Below is a small trained network, with its code and all its weights. Each question gives an input and a target symbol and asks what happens when units are switched off, that is, made to give their printed mean instead of their output.

import numpy as np


def w(rows, s, z=0):
    codes = np.array(rows[::2]) - 128.0
    scale = np.full(codes.shape[1], s)
    scale[-1] = z or s
    return codes * scale


def f(y):
    return y / 2 * (1 + np.tanh(0.7978845608 * (y + 0.044715 * y**3)))


def softmax(a):
    e = np.exp(a - a.max(-1, keepdims=True))
    return e / e.sum(-1, keepdims=True)


def log_softmax(a):
    a = a - a.max(-1, keepdims=True)
    return a - np.log(np.exp(a).sum(-1, keepdims=True))


def net(x, mask):
    ids = ['ΓΞΣΦαεζθμτω'.index(c) for c in x.split()]
    T = len(ids)
    res = E[ids] + P[:T]
    u = 0
    for l in range(2):
        r = res
        for j in range(3):
            rows = slice(2 * j, 2 * j + 2)
            q, k, v = (r @ M[l][rows].T for M in (Q, K, V))
            z = softmax(np.where(np.tri(T) > 0, q @ k.T / 2**0.5, -1e9)) @ v
            o = O[l][rows]
            res = res + np.where(mask[u + j], z, o[:, -1]) @ o[:, :-1]
        u += 3
        y = f(res @ A[l][:, :-1].T + A[l][:, -1])
        res = res + np.where(mask[u : u + 8], y, B[l][:, -1]) @ B[l][:, :-1]
        u += 8
    return log_softmax(res[-1] @ U[:, :-1].T + U[:, -1])


Q, K, V, O, A, B = {}, {}, {}, {}, {}, {}
E = w([
[147,90,96],'Γ',
[110,120,166],'Ξ',
[113,137,122],'Σ',
[194,232,254],'Φ',
[113,138,121],'α',
[117,65,58],'ε',
[111,234,55],'ζ',
[106,131,107],'θ',
[113,140,133],'μ',
[114,140,113],'τ',
[209,163,226],'ω',
],0.019)
P = w([
[164,162,128],'0',
[26,162,66],'1',
[225,127,107],'2',
[25,112,121],'3',
[245,140,87],'4',
[34,88,151],'5',
[255,144,85],'6',
],0.008)
Q[0] = w([
[167,131,111],'L0H0',
[46,9,71],'L0H0',
[125,211,173],'L0H1',
[23,141,137],'L0H1',
[164,92,144],'L0H2',
[121,160,196],'L0H2',
],0.012)
K[0] = w([
[102,137,111],'L0H0',
[164,4,147],'L0H0',
[87,176,113],'L0H1',
[41,126,189],'L0H1',
[210,107,123],'L0H2',
[65,164,153],'L0H2',
],0.015)
V[0] = w([
[180,254,32],'L0H0',
[141,106,52],'L0H0',
[63,144,101],'L0H1',
[55,159,154],'L0H1',
[174,146,50],'L0H2',
[54,122,136],'L0H2',
],0.0068)
O[0] = w([
[212,214,68,253],'L0H0',
[161,111,34,146],'L0H0',
[94,232,162,151],'L0H1',
[95,197,1,141],'L0H1',
[178,19,80,160],'L0H2',
[111,197,211,127],'L0H2',
],0.0043,0.0047)
A[0] = w([
[81,65,205,108],'L0N0',
[184,95,244,241],'L0N1',
[114,174,157,117],'L0N2',
[218,175,223,3],'L0N3',
[36,123,52,211],'L0N4',
[87,79,84,23],'L0N5',
[166,196,230,42],'L0N6',
[113,196,70,156],'L0N7',
],0.011,0.0057)
B[0] = w([
[107,142,230,148],'L0N0',
[159,223,107,223],'L0N1',
[59,82,6,152],'L0N2',
[86,8,68,166],'L0N3',
[76,57,168,255],'L0N4',
[123,128,55,125],'L0N5',
[74,82,2,159],'L0N6',
[135,67,125,244],'L0N7',
],0.0059,0.0062)
Q[1] = w([
[80,34,166],'L1H0',
[129,201,119],'L1H0',
[148,219,77],'L1H1',
[121,151,124],'L1H1',
[67,114,172],'L1H2',
[160,255,164],'L1H2',
],0.0074)
K[1] = w([
[155,184,179],'L1H0',
[36,118,74],'L1H0',
[232,153,59],'L1H1',
[114,144,53],'L1H1',
[126,255,157],'L1H2',
[10,129,87],'L1H2',
],0.0071)
V[1] = w([
[137,154,95],'L1H0',
[58,51,88],'L1H0',
[254,212,112],'L1H1',
[107,201,76],'L1H1',
[69,253,170],'L1H2',
[141,71,218],'L1H2',
],0.0065)
O[1] = w([
[149,83,87,175],'L1H0',
[76,52,168,212],'L1H0',
[164,111,100,87],'L1H1',
[94,136,12,202],'L1H1',
[72,243,105,66],'L1H2',
[123,126,255,5],'L1H2',
],0.0078,0.0035)
A[1] = w([
[121,64,84,2],'L1N0',
[146,93,57,223],'L1N1',
[225,120,200,252],'L1N2',
[54,170,89,30],'L1N3',
[254,190,129,174],'L1N4',
[199,153,50,145],'L1N5',
[32,120,128,58],'L1N6',
[191,42,173,192],'L1N7',
],0.0089,0.0031)
B[1] = w([
[178,253,172,183],'L1N0',
[72,124,253,255],'L1N1',
[198,149,231,161],'L1N2',
[134,127,154,169],'L1N3',
[224,123,66,193],'L1N4',
[116,67,136,241],'L1N5',
[183,65,108,182],'L1N6',
[63,170,165,181],'L1N7',
],0.0074,0.0098)
U = w([
[77,24,64,221],'Γ',
[89,119,143,166],'Ξ',
[120,163,208,97],'Σ',
[202,56,40,107],'Φ',
[154,125,102,59],'α',
[158,142,102,88],'ε',
[154,136,108,73],'ζ',
[149,255,120,194],'θ',
[156,100,128,2],'μ',
[222,155,160,172],'τ',
[153,152,102,111],'ω',
],0.0097,0.0047)

Each question gives the input, a string of symbols that net reads in full, and the target symbol t.
The units are the heads (2 rows each of Q, K, V and O) and the neurons (one row each of A and B). Each row of codes is followed by its name. A weight is (code - 128) times the scale printed after its matrix; where a second scale follows, it is the last column's (O, A, B and U).
mask holds one flag per unit, layer by layer, with each layer's heads first. A switched-off unit (its flag False) gives its mean, the last column of its rows in O or B, instead of its output. The means were averaged over made-up inputs and are rounded, as every weight is.
A unit's drop is (log p(t) with every unit on - log p(t) with that unit switched off) / (log p(t) with every unit on - log p(t) with every unit switched off).
The circuit of an input: a set's keep is (log p(t) with only the set's units on - log p(t) with every unit switched off) / (log p(t) with every unit on - log p(t) with every unit switched off). Starting from the 12 units with the biggest drops (on a tie, the unit counted first), units are removed one at a time, each time the one whose removal leaves the highest keep (on an exact tie, the one counted first), for as long as the keep stays at least 0.8.
circuit, biggest first: the units of the circuit, biggest drop first
unit that matters most: the unit with the biggest drop
top k neurons: the k neurons with the biggest drops, biggest first
k most important neurons of layer l: the k neurons of layer l with the biggest drops, biggest first
heads that matter: for each layer, one digit per head in row order, 1 if its drop is at least 0.15 and else 0, layers parted by /
input ζ Γ ζ Ξ ζ, target Φ: circuit, biggest first : (L0H0; L1N4; L1H1)
input τ Ξ Ξ Ξ τ Ξ, target Σ: circuit, biggest first : (L0H0; L0N0)
input ζ Ξ Ξ α τ Ξ μ, target Φ: circuit, biggest first : (L0H0; L1N4; L1H1)
input Ξ Ξ Ξ ζ, target Γ: circuit, biggest first : (L0N7; L0N4)
input Φ Ξ μ, target Γ: heads that matter : 100 / 111
input Γ α Γ Γ Ξ ω Ξ, target τ: heads that matter : 010 / 011
input ε μ Ξ Ξ Ξ Γ ε, target Σ: heads that matter : 000 / 001
input τ α Ξ τ ε ε α, target Σ: 2 most important neurons of layer 1 : (L1N7; L1N2)
input Γ Γ Ξ, target τ: 3 most important neurons of layer 1 : (L1N2; L1N1; L1N4)
input μ Φ Ξ, target Γ: unit that matters most : L0N6
input Γ ζ Ξ Γ Σ, target τ: heads that matter : 101 / 001
input Ξ Ξ Γ Ξ Ξ Φ, target Γ: circuit, biggest first : (L0N6; L0N3)
input Γ Γ ω Γ μ Ξ θ, target τ: heads that matter : 010 / 011
input ζ Γ ζ Γ Γ Σ Σ, target τ: most important neuron of layer 0 : (L0N1)
input ζ ε Γ, target τ: heads that matter : 010 / 001
input Φ α Γ, target τ: circuit, biggest first : (L0H1; L1N2; L1H2)
input α ζ ζ Ξ Σ Ξ Ξ, target Φ: circuit, biggest first : (L0H0; L1N4; L1H1)
input θ ε Σ, target Σ: 2 most important neurons of layer 0 : (L0N4; L0N1)
input ε Γ ζ Ξ θ, target τ: 2 most important neurons of layer 0 : (L0N6; L0N2)
input ζ ζ Φ, target Γ: circuit, biggest first : (L0N3)
input θ ζ Ξ μ Ξ ζ α, target Φ: top 2 neurons : (L1N4; L1N5)
